Two labels a row
[-0.12  0.12 -1.93  0.10 -0.26  1.51 -0.13 -1.38 -2.47 -0.77 -2.43 -0.04
  0.65  0.73  0.51 -0.28 -1.87 -6.33  1.56  3.09 -1.66 -0.05  0.93 -1.18
 -0.08 -0.09]  z430/z739
[ 1.16  0.86 -1.24 -0.15 -1.13  0.71 -0.54 -0.91 -0.49 -1.00 -2.94 -0.49
  0.67 -1.74  1.51 -0.53 -2.12 -3.72  1.22  2.84  0.27 -0.30 -0.13 -0.85
 -0.28  1.19]  z936/z338
[ 0.30  0.72 -1.26  0.70 -0.23  3.37  0.11 -0.36  2.41 -0.06 -4.71 -1.03
  0.47 -1.27 -0.68 -0.61 -1.25 -2.57  4.16 -1.22  0.92 -1.91  2.19 -1.57
 -0.57  4.58]  Z992/z727
[-0.32  0.55 -1.95  0.30 -0.32  2.90  0.40 -0.34 -3.85 -1.66 -3.11  0.05
 -0.64  0.01  0.18 -0.21 -1.79 -6.03  1.92  2.65 -1.92 -0.29  3.45  1.04
 -0.24 -1.32]  z430/z739
[-0.57  0.21 -2.29  0.23 -1.35  3.65  0.18 -0.39  2.19 -0.70 -3.48 -0.44
 -0.30 -0.95  0.33  0.26 -0.92 -3.17  2.68 -0.54  1.28 -0.94  3.33 -0.48
 -0.65  5.51]  z430/z727
[ 0.32 -0.22 -2.36 -0.35 -0.54  1.54 -0.33 -0.28 -2.85 -1.73 -1.79  0.49
 -0.04  0.06  0.19 -0.69 -1.61 -5.56  1.57  2.33 -0.92  1.12  1.79  1.80
 -1.59  1.21]  z430/z338
[-0.55  1.01 -2.08  0.18 -0.22  2.63 -0.29  0.45  1.30 -0.72 -3.22 -0.68
  0.08 -1.84 -0.03 -0.06 -0.07 -3.24  2.86  0.41  1.11 -0.50  2.37  0.91
 -0.35  5.31]  z430/z727
[-0.38 -1.05 -0.40  1.41 -0.94  3.27  0.70 -2.39 -0.95  0.25 -2.69 -0.35
  0.12 -0.19 -0.50  0.20 -1.14 -1.79  3.38 -1.78  1.05 -3.01  1.81 -1.76
 -0.34  3.85]  Z992/z47
[ 0.13  0.85 -2.39 -0.71  0.30  1.04 -0.68 -0.49  0.78 -0.60 -3.86 -0.26
 -1.71 -0.35  0.52 -1.58 -1.46 -4.67  1.90  2.91 -1.35 -1.33  2.11  0.22
 -0.95  2.45]  z542/z338
[ 0.70  0.16 -0.28  0.32 -0.14  1.72  0.05 -1.19 -3.01 -1.26 -2.85 -0.41
  1.04 -0.06  1.18  0.26 -2.11 -4.53  0.98  2.16 -1.81 -1.12  1.31  0.46
 -0.61 -0.82]  z936/z267
[ 0.11 -0.30 -0.69  0.31 -2.53  3.14  0.05  0.73  0.12 -1.07 -2.67 -0.83
  1.84 -2.93 -0.05 -0.58 -1.10 -1.59  1.21 -2.16  1.88 -2.01  4.21  2.26
 -0.14  3.81]  z85/z47
[ 0.45  0.37 -1.10  0.92  0.45  2.18 -0.24 -0.34 -3.89  0.04 -1.37 -0.49
  1.46  0.03  0.75  0.43 -1.54 -3.78  2.62  2.45 -1.83  0.82  0.53 -1.37
 -0.23  0.03]  Z992/z739
[ 0.09  0.35 -1.26 -0.75 -0.46  2.76  0.05 -1.16  0.57 -0.23 -3.53 -0.09
  0.03 -1.79 -0.39 -0.77 -0.92 -3.43  2.38 -1.37  0.28 -1.89  2.88  1.12
 -0.05  2.62]  z542/z47
[-0.31  0.24 -1.26  0.23 -0.47  1.91 -0.08 -0.78  0.36 -1.08 -2.71 -0.41
  0.86 -2.38  0.84 -0.41 -0.35 -3.22  1.56 -0.69  1.21 -0.92  1.64  0.69
 -0.21  3.73]  z85/z727
[-1.15  0.37  0.13  1.19 -0.33  3.47  0.63  0.30 -2.80 -1.49 -2.20  0.11
  1.18 -2.23 -0.28  0.02 -1.13 -3.46  1.74 -0.74 -1.49 -0.72  2.18  1.43
 -0.72  1.11]  z85/z47
[ 1.09 -1.26 -1.21 -0.61  0.58  2.12  0.19 -2.99 -2.40 -0.31 -2.28 -0.15
 -0.20  0.23  0.68 -0.61 -0.98 -5.31  0.99  1.71 -1.18 -0.96  0.55 -0.46
 -0.54 -1.23]  z542/z739
[-0.13 -0.09 -2.02  0.82 -0.10  1.21 -0.61 -2.48 -4.32 -0.12 -3.50 -0.09
 -0.59  0.67 -0.08  0.12 -2.97 -3.86  2.02  3.55 -2.12 -1.91 -0.50 -2.16
 -0.90 -0.40]  Z992/z338
[ 0.18 -1.10 -1.61  0.57 -0.13  2.73  0.56 -0.65 -4.61 -1.16 -3.30  0.73
  0.74 -2.33 -0.09 -0.24 -2.57 -4.45  2.54  0.24 -0.68 -1.69  1.46  0.71
 -0.31  2.03]  Z992/z267
[-0.09  1.40 -1.63  0.14  0.17  4.07 -0.76  1.49  0.53 -1.25 -2.87 -0.47
  1.96 -2.01  0.76 -0.85 -0.08 -3.08  3.59 -0.79  0.96 -0.48  3.21  0.88
 -0.62  5.75]  z430/z727
[ 0.17  0.85 -2.54 -0.32  0.66  1.45 -0.65 -1.34 -3.37 -0.84 -3.30  0.08
 -0.23 -0.33  1.21 -0.76 -2.39 -4.39  2.77  3.96 -0.83 -0.32  0.80 -0.44
 -0.53 -0.11]  z542/z338
[-0.39  1.26 -1.70 -0.45 -0.19  2.81 -0.88 -0.02  1.83  0.49 -3.23 -0.62
  1.21 -1.25 -0.50 -0.51 -0.04 -4.23  2.24 -0.44  0.66  0.04  3.63  0.17
 -0.88  3.89]  z542/z727
[-2.43  0.88 -0.89  0.27 -0.62  1.78  0.08 -0.26  0.36 -0.75 -3.17 -1.00
 -0.04 -2.25  0.25 -0.62 -0.93 -2.44  1.88 -0.16  0.08 -1.85  2.39  0.26
 -0.22  5.07]  z936/z47
[-0.42  0.23 -2.55 -0.55 -0.46  1.41 -0.26 -2.01 -3.01 -0.57 -2.25  0.00
 -0.47 -1.15  0.77 -0.30 -1.28 -4.75  0.33  2.64 -1.33 -1.23  1.75  0.92
 -0.21 -1.13]  z542/z267
[-0.10  0.17 -0.76  0.87 -1.08  1.91  0.05 -0.91 -6.42 -1.43 -1.21 -0.66
  0.20 -0.67  1.32 -0.54 -1.87 -4.30  1.67  1.76 -1.70 -0.41  2.21  0.47
 -0.35 -2.00]  z936/z267
[ 0.98 -0.45 -2.35  0.10 -1.21  1.81 -0.55 -2.36  2.23  0.23 -3.80  0.49
 -2.30  2.42 -0.19  0.07 -2.31 -5.58  2.52  2.85 -2.65 -1.24  1.85 -1.25
 -0.47  2.12]  Z992/z338
[-0.29  0.58 -1.53  0.18 -0.42  2.21  0.10 -1.11  1.97  0.14 -4.74 -0.51
 -0.83 -0.61 -1.28 -1.25 -0.57 -2.64  3.28 -0.59  0.46 -1.82  1.72 -1.78
  0.81  6.96]  Z992/z727
[ 0.59  0.35  0.31  0.58 -0.30  0.48  0.28 -1.29 -1.98 -0.72 -2.99  0.17
  0.15 -0.51  1.26 -0.52 -2.10 -3.70  0.58  3.06 -3.35 -0.97  0.92 -0.87
  0.26 -1.88]  z936/z267
[-0.95 -0.20 -0.75  0.22 -0.31  1.55  0.27 -0.08 -3.83 -1.87 -2.17  0.33
  0.97 -0.51  0.66 -0.27 -1.89 -5.07  0.52  1.75 -1.74 -0.14  2.57  1.31
 -0.61 -0.50]  z85/z267
[ 0.33  0.39 -1.83 -0.31  0.55  1.62 -0.07 -1.40 -2.33 -0.43 -3.76 -0.06
 -0.61  0.40  1.00 -0.49 -2.38 -5.32  1.25  3.19 -2.07 -1.04  1.04  0.65
 -0.82 -2.35]  z542/z267
[ 0.05 -0.53 -1.03  1.01 -1.50  3.17  0.05 -0.11  0.10  0.40 -3.31 -0.58
 -0.97 -2.51 -0.11 -0.97 -0.38 -2.61  2.31 -0.55  0.62 -1.84  4.29  1.31
 -0.13  3.07]  z430/z47
[-0.36  1.33 -0.75 -0.49 -0.71  1.28 -0.71 -0.43  3.11  0.03 -3.18 -0.68
 -0.68 -1.87 -0.26 -0.60 -0.89 -2.31  1.16 -0.05  0.20 -1.78  1.67 -0.05
 -0.52  5.73]  z936/z727
[ 0.46  0.26 -3.06  0.19  0.42  1.19 -0.79 -1.31 -2.87 -1.32 -2.96 -0.10
  0.34  0.42  2.24  0.08 -2.95 -5.77  0.67  4.79 -1.81  0.58  1.14 -0.89
 -1.13 -0.51]  z430/z338
[ 0.02  0.77 -1.34  0.52 -0.75  2.13 -0.50  0.62  2.22 -0.78 -2.94 -1.18
 -0.06 -0.25  0.56  0.06 -0.49 -1.80  3.30 -0.01  0.75 -1.04  3.39 -0.45
 -0.57  6.57]  Z992/z727

Both labels of each row
[-0.33  1.06  0.55 -0.58  0.57 -1.31 -0.82  0.36  0.29 -0.46 -0.47  0.59
 -0.21  0.00 -0.01 -0.48 -2.61 -1.73 -0.88 -1.30  1.18  0.33 -0.66  1.79
  0.60 -0.07]  Z921/<49>
[ 0.25  0.44 -0.38 -0.15 -0.48 -1.04 -1.63  0.51  0.38 -0.42  0.25  0.84
 -0.28 -0.32 -0.20  0.12 -1.01  0.37 -1.26 -0.81  1.48 -0.09 -0.63  1.70
  0.39 -0.57]  Z921/<52>
[ 1.07  0.64 -0.07 -1.21 -1.42 -0.36 -1.04 -0.04 -0.25  1.12 -0.53  0.06
 -0.18 -1.20  1.43  1.20 -1.66  1.15 -1.12 -0.08  2.02  0.17 -0.08 -0.27
 -1.68 -0.68]  Z921/<59>
[ 0.39 -0.80 -0.90  0.53  0.73 -0.11 -0.01  0.73 -0.29 -1.36  1.74  0.43
  0.31  1.04  0.07  0.46  0.06  0.32 -0.43 -0.28 -0.23 -1.04 -1.85 -0.20
  2.56  0.29]  z788/<52>
[ 1.59  0.24 -0.61 -0.37  0.33 -0.45 -1.04  1.58  0.25  1.09  2.58  1.57
  0.41 -0.74  0.03 -0.07  1.06  2.38 -0.30 -1.96  1.11  1.12 -1.45 -0.09
  0.79  0.42]  Z921/<52>
